Here is a tiny trained network, its code and every weight. The questions are about switching its units off for an input and a target symbol, where a switched-off unit gives its printed mean instead of its output.

import numpy as np


def w(rows, s, z=0):
    codes = np.array(rows[::2]) - 128.0
    scale = np.full(codes.shape[1], s)
    scale[-1] = z or s
    return codes * scale


def f(y):
    return y / 2 * (1 + np.tanh(0.7978845608 * (y + 0.044715 * y**3)))


def softmax(a):
    e = np.exp(a - a.max(-1, keepdims=True))
    return e / e.sum(-1, keepdims=True)


def log_softmax(a):
    a = a - a.max(-1, keepdims=True)
    return a - np.log(np.exp(a).sum(-1, keepdims=True))


def net(x, mask):
    ids = ['εζλμξπσψω'.index(c) for c in x.split()]
    T = len(ids)
    res = E[ids] + P[:T]
    u = 0
    for l in range(2):
        r = res
        for j in range(3):
            rows = slice(4 * j, 4 * j + 4)
            q, k, v = (r @ M[l][rows].T for M in (Q, K, V))
            z = softmax(np.where(np.tri(T) > 0, q @ k.T / 4**0.5, -1e9)) @ v
            o = O[l][rows]
            res = res + np.where(mask[u + j], z, o[:, -1]) @ o[:, :-1]
        u += 3
        y = f(res @ A[l][:, :-1].T + A[l][:, -1])
        res = res + np.where(mask[u : u + 4], y, B[l][:, -1]) @ B[l][:, :-1]
        u += 4
    return log_softmax(res[-1] @ U[:, :-1].T + U[:, -1])


Q, K, V, O, A, B = {}, {}, {}, {}, {}, {}
E = w([
[176,103,113,61,78,163],'ε',
[98,225,204,122,141,174],'ζ',
[197,104,97,186,254,170],'λ',
[243,194,134,140,127,58],'μ',
[22,95,129,68,149,30],'ξ',
[100,141,210,204,49,208],'π',
[63,196,148,142,109,123],'σ',
[139,34,182,142,44,152],'ψ',
[145,96,16,143,163,64],'ω',
],0.013)
P = w([
[113,120,123,66,205,164],'0',
[71,181,14,156,32,125],'1',
[128,97,139,118,205,114],'2',
[71,164,18,217,31,84],'3',
[158,62,159,167,209,86],'4',
[72,162,24,254,39,49],'5',
[148,84,154,153,217,95],'6',
],0.0077)
Q[0] = w([
[149,138,126,121,132,115],'L0H1',
[137,127,126,121,116,118],'L0H1',
[140,125,115,116,154,157],'L0H1',
[124,124,112,125,152,126],'L0H1',
[103,140,110,121,161,92],'L0H2',
[79,143,60,154,63,143],'L0H2',
[132,101,152,72,140,158],'L0H2',
[121,163,174,7,155,204],'L0H2',
[114,86,157,130,246,200],'L0H3',
[94,148,55,185,45,76],'L0H3',
[163,141,159,115,147,111],'L0H3',
[108,86,128,126,215,194],'L0H3',
],0.016)
K[0] = w([
[161,135,115,151,153,146],'L0H1',
[134,121,129,92,158,119],'L0H1',
[183,149,137,153,88,136],'L0H1',
[109,171,133,150,141,84],'L0H1',
[114,152,85,71,140,107],'L0H2',
[124,83,94,228,191,88],'L0H2',
[66,98,177,72,89,157],'L0H2',
[39,110,163,28,122,209],'L0H2',
[42,110,141,4,70,232],'L0H3',
[147,95,94,255,165,39],'L0H3',
[141,183,144,71,94,115],'L0H3',
[3,122,136,45,99,234],'L0H3',
],0.011)
V[0] = w([
[171,140,90,83,122,96],'L0H1',
[145,146,152,125,100,145],'L0H1',
[151,191,152,158,171,87],'L0H1',
[101,140,133,150,151,138],'L0H1',
[128,84,120,142,41,110],'L0H2',
[164,182,111,117,191,174],'L0H2',
[142,75,142,126,106,97],'L0H2',
[193,112,87,179,226,182],'L0H2',
[143,167,158,83,37,55],'L0H3',
[61,103,151,157,111,76],'L0H3',
[3,79,121,99,144,203],'L0H3',
[193,172,199,85,95,84],'L0H3',
],0.0057)
O[0] = w([
[169,121,115,133,169,163,159],'L0H1',
[89,119,115,166,141,111,120],'L0H1',
[138,90,84,99,121,167,157],'L0H1',
[128,117,124,105,105,109,120],'L0H1',
[149,112,98,75,106,210,133],'L0H2',
[160,119,160,179,117,59,145],'L0H2',
[119,105,132,100,128,160,131],'L0H2',
[153,85,167,226,110,92,165],'L0H2',
[136,153,130,2,84,144,169],'L0H3',
[74,169,106,92,151,169,114],'L0H3',
[119,136,98,161,202,173,3],'L0H3',
[177,163,183,11,78,67,164],'L0H3',
],0.0057,0.0051)
A[0] = w([
[125,73,245,139,117,162,97],'L0N1',
[69,139,172,148,40,141,3],'L0N2',
[115,159,166,117,234,110,193],'L0N3',
[126,76,121,62,159,147,239],'L0N4',
],0.011,0.0035)
B[0] = w([
[11,177,143,69,187,156,235],'L0N1',
[254,156,76,110,120,99,233],'L0N2',
[182,127,208,197,140,67,253],'L0N3',
[163,5,166,209,117,125,227],'L0N4',
],0.0087,0.0027)
Q[1] = w([
[87,84,204,119,136,174],'L1H1',
[124,132,133,103,141,228],'L1H1',
[118,155,72,81,119,158],'L1H1',
[141,128,227,26,124,105],'L1H1',
[113,156,164,95,248,128],'L1H2',
[73,104,184,145,93,110],'L1H2',
[162,165,95,157,109,88],'L1H2',
[112,173,145,150,142,177],'L1H2',
[112,89,120,165,151,145],'L1H3',
[129,103,135,138,160,108],'L1H3',
[132,235,168,116,89,106],'L1H3',
[141,146,191,107,138,121],'L1H3',
],0.011)
K[1] = w([
[30,138,240,122,162,175],'L1H1',
[24,170,141,157,124,135],'L1H1',
[110,199,62,127,114,190],'L1H1',
[129,206,237,103,44,157],'L1H1',
[35,212,255,108,90,104],'L1H2',
[106,42,175,181,151,122],'L1H2',
[181,161,91,130,163,74],'L1H2',
[66,172,110,191,142,152],'L1H2',
[55,63,111,105,122,187],'L1H3',
[85,101,145,113,155,112],'L1H3',
[189,223,160,90,109,70],'L1H3',
[138,169,193,98,161,138],'L1H3',
],0.009)
V[1] = w([
[192,97,93,140,166,125],'L1H1',
[132,75,30,126,137,94],'L1H1',
[152,97,163,132,55,184],'L1H1',
[128,175,254,168,56,198],'L1H1',
[60,188,181,159,131,193],'L1H2',
[92,80,109,104,166,53],'L1H2',
[33,94,127,90,140,43],'L1H2',
[162,81,153,158,116,164],'L1H2',
[131,136,135,134,142,122],'L1H3',
[119,115,177,114,106,105],'L1H3',
[153,190,167,96,159,83],'L1H3',
[136,162,99,132,154,164],'L1H3',
],0.0058)
O[1] = w([
[130,120,133,223,108,117,195],'L1H1',
[94,200,167,208,39,95,154],'L1H1',
[115,163,128,112,232,96,117],'L1H1',
[170,91,98,54,253,154,97],'L1H1',
[93,182,73,119,234,126,2],'L1H2',
[88,78,118,136,41,63,160],'L1H2',
[32,155,121,143,96,38,115],'L1H2',
[132,34,132,71,122,154,150],'L1H2',
[146,121,140,123,89,123,134],'L1H3',
[107,115,138,157,160,41,161],'L1H3',
[185,222,93,78,176,80,181],'L1H3',
[164,197,154,142,99,198,80],'L1H3',
],0.0045,0.0049)
A[1] = w([
[254,174,164,149,97,104,70],'L1N1',
[201,108,126,205,172,158,16],'L1N2',
[138,62,136,156,79,41,1],'L1N3',
[169,77,218,129,201,103,28],'L1N4',
],0.0083,0.0038)
B[1] = w([
[79,98,64,110,149,113,253],'L1N1',
[132,107,104,81,157,173,155],'L1N2',
[126,167,54,142,154,162,221],'L1N3',
[119,186,105,111,8,163,187],'L1N4',
],0.013)
U = w([
[189,129,235,168,137,57,251],'ε',
[64,184,124,103,208,150,102],'ζ',
[143,65,119,185,206,107,144],'λ',
[130,113,100,49,125,61,125],'μ',
[3,53,138,87,132,128,101],'ξ',
[123,145,93,87,124,198,50],'π',
[137,214,173,98,94,156,131],'σ',
[229,67,192,120,74,121,175],'ψ',
[76,152,148,166,33,118,82],'ω',
],0.0079,0.013)

Each question gives the input, a string of symbols that net reads in full, and the target symbol t.
The units are the heads (4 rows each of Q, K, V and O) and the neurons (one row each of A and B). Each row of codes is followed by its name. A weight is (code - 128) times the scale printed after its matrix; where a second scale follows, it is the last column's (O, A, B and U).
mask holds one flag per unit, layer by layer, with each layer's heads first. A switched-off unit (its flag False) gives its mean, the last column of its rows in O or B, instead of its output. The means were averaged over made-up inputs and are rounded, as every weight is.
A unit's drop is (log p(t) with every unit on - log p(t) with that unit switched off) / (log p(t) with every unit on - log p(t) with every unit switched off).
top k neurons: the k neurons with the biggest drops, biggest first
top k neurons in layer l: the k neurons of layer l with the biggest drops, biggest first
which heads matter: for each layer, one digit per head in row order, 1 if its drop is at least 0.15 and else 0, layers parted by /
drop of u: that unit's drop, to one decimal
input μ λ ψ ζ, target λ: top 4 neurons => (L1N4; L0N2; L1N1; L0N1)
input ψ μ ω ψ μ μ λ, target π: top 4 neurons => (L1N4; L1N2; L0N3; L0N4)
input σ ε ε, target ψ: top 3 neurons => (L1N1; L0N4; L1N3)
input ψ ψ ζ ω λ ψ, target λ: which heads matter => 001 / 000
input ψ μ ω μ ψ σ, target μ: top 3 neurons => (L0N2; L1N1; L1N4)
input μ ω ω ξ, target ω: which heads matter => 001 / 100
input λ ω μ μ μ λ ω, target λ: which heads matter => 001 / 100
input ψ μ π ζ λ λ π, target ζ: top 2 neurons => (L0N1; L0N4)
input ζ μ ε μ ξ, target ω: top 3 neurons => (L1N4; L0N4; L0N3)
input μ π ω ψ ψ ε, target ω: top 2 neurons in layer 0 => (L0N1; L0N4)
input λ λ ψ π, target λ: top 2 neurons => (L1N4; L0N2)
input ψ ψ ε ψ, target ψ: top 2 neurons => (L1N1; L1N3)
input ξ ψ ψ π λ ξ, target λ: top neuron in layer 1 => (L1N3)
input μ μ ψ, target ξ: top 2 neurons => (L0N1; L0N3)
input ξ ψ ξ π π π, target π: top neuron in layer 1 => (L1N2)
input ξ μ μ μ μ μ ζ, target σ: top 2 neurons in layer 1 => (L1N4; L1N1)
input ψ μ λ ψ, target λ: top 3 neurons => (L1N4; L0N2; L1N3)
input ξ ζ π μ ζ, target σ: top 3 neurons in layer 0 => (L0N3; L0N2; L0N1)
input ψ λ ω μ μ μ, target μ: top 2 neurons in layer 1 => (L1N1; L1N4)
input ω ψ μ ω λ, target π: top 3 neurons in layer 0 => (L0N3; L0N4; L0N1)
input ψ ε λ σ, target λ: drop of L1N4 => 0.1
input ψ ζ ω μ λ ζ, target λ: drop of L0N1 => 0.0
input μ ψ μ μ μ, target μ: drop of L1N1 => 0.6
input μ ψ ψ ω, target ω: drop of L1N4 => -0.1
input ψ π σ, target ε: top neuron in layer 0 => (L0N3)
